Here is a tiny trained network, its code and every weight. The questions are about switching its units off for an input and a class, where a switched-off unit gives its printed mean instead of its output.

import numpy as np


def w(rows, s, z=0):
    codes = np.array(rows[::2]) - 128.0
    scale = np.full(codes.shape[1], s)
    scale[-1] = z or s
    return codes * scale


def f(y):
    return y / 2 * (1 + np.tanh(0.7978845608 * (y + 0.044715 * y**3)))


def log_softmax(a):
    a = a - a.max(-1, keepdims=True)
    return a - np.log(np.exp(a).sum(-1, keepdims=True))


def net(x, mask):
    res = np.array(x, float).reshape(1, 4) / 4 @ E
    y = f(res @ A[0][:, :-1].T + A[0][:, -1])
    res = res + np.where(mask, y, B[0][:, -1]) @ B[0][:, :-1]
    return log_softmax(res[-1] @ U[:, :-1].T + U[:, -1])


A, B = {}, {}
E = w([
[165,45,77,108,37,175],'x0',
[163,156,128,69,141,121],'x1',
[50,121,59,118,186,253],'x2',
[51,25,117,88,156,36],'x3',
],0.012)
A[0] = w([
[145,82,117,90,19,146,5],'n0',
[110,164,232,179,213,85,30],'n1',
[154,67,109,106,76,172,68],'n2',
[197,130,204,177,93,6,82],'n3',
[103,156,111,151,183,140,178],'n4',
[96,23,157,75,170,69,125],'n5',
[189,165,154,156,119,199,75],'n6',
[146,106,101,82,114,33,85],'n7',
[24,127,73,53,118,173,200],'n8',
[177,144,127,163,38,32,41],'n9',
[196,179,165,178,92,156,28],'n10',
],0.011,0.0021)
B[0] = w([
[72,166,218,33,58,87,183],'n0',
[56,133,220,81,143,35,220],'n1',
[87,157,222,21,91,143,176],'n2',
[143,55,90,82,225,208,251],'n3',
[90,49,203,107,139,176,175],'n4',
[254,195,80,199,33,32,214],'n5',
[154,189,67,212,118,110,201],'n6',
[165,105,75,138,93,134,188],'n7',
[148,81,113,200,248,154,207],'n8',
[200,41,120,117,233,164,212],'n9',
[155,195,91,191,90,51,198],'n10',
],0.0089,0.016)
U = w([
[130,46,105,122,180,195,164],'0',
[145,129,89,206,81,49,3],'1',
[77,109,250,46,111,86,231],'2',
],0.012,0.0011)

Each question gives the input, the list of numbers given to net, and the class t.
The units are the neurons (one row each of A and B). Each row of codes is followed by its name. A weight is (code - 128) times the scale printed after its matrix; where a second scale follows, it is the last column's (A, B and U).
mask holds one flag per neuron, in row order. A switched-off neuron (its flag False) gives its mean, the last column of its row in B, instead of its output. The means were averaged over made-up inputs and are rounded, as every weight is.
A unit's drop is (log p(t) with every unit on - log p(t) with that unit switched off) / (log p(t) with every unit on - log p(t) with every unit switched off).
The circuit of an input: a set's keep is (log p(t) with only the set's units on - log p(t) with every unit switched off) / (log p(t) with every unit on - log p(t) with every unit switched off). Starting from all 11 units, units are removed one at a time, each time the one whose removal leaves the highest keep (on an exact tie, the one counted first), for as long as the keep stays at least 0.8.
units of the circuit, in order: the units of the circuit, biggest drop first
most important unit: the unit with the biggest drop
k most important neurons: the k neurons with the biggest drops, biggest first
drop when u is switched off: that unit's drop, to one decimal
input [2,-2,-5,-5], class 0: most important unit	n3
input [-8,-2,-8,-5], class 0: 4 most important neurons	n3; n9; n0; n2
input [-4,2,5,-6], class 1: 2 most important neurons	n3; n6
input [8,4,-7,-6], class 2: 3 most important neurons	n0; n2; n8
input [5,-1,-3,-3], class 2: 2 most important neurons	n0; n5
input [-5,-2,-1,5], class 1: 3 most important neurons	n5; n2; n0
input [-2,-6,-7,6], class 0: 2 most important neurons	n3; n9
input [-6,8,5,-2], class 2: 4 most important neurons	n3; n9; n1; n7
input [3,-6,2,0], class 2: 3 most important neurons	n3; n9; n2
input [4,-2,6,8], class 1: 2 most important neurons	n5; n3
input [-6,1,3,-5], class 2: 3 most important neurons	n5; n4; n1
input [-1,-4,6,7], class 1: 3 most important neurons	n5; n3; n9
input [4,2,-1,-3], class 2: 3 most important neurons	n5; n0; n2
input [8,5,6,-8], class 1: units of the circuit, in order	n6
input [-7,-5,3,-7], class 1: 2 most important neurons	n6; n10
input [-3,-5,5,7], class 1: 2 most important neurons	n5; n3
input [5,-2,-8,8], class 0: 4 most important neurons	n3; n9; n10; n6
input [-1,-5,1,8], class 1: drop when n8 is switched off	0.0
input [-7,2,6,3], class 2: drop when n9 is switched off	0.5
input [-3,5,-7,2], class 0: drop when n3 is switched off	0.3
input [3,2,-4,2], class 0: drop when n3 is switched off	0.1
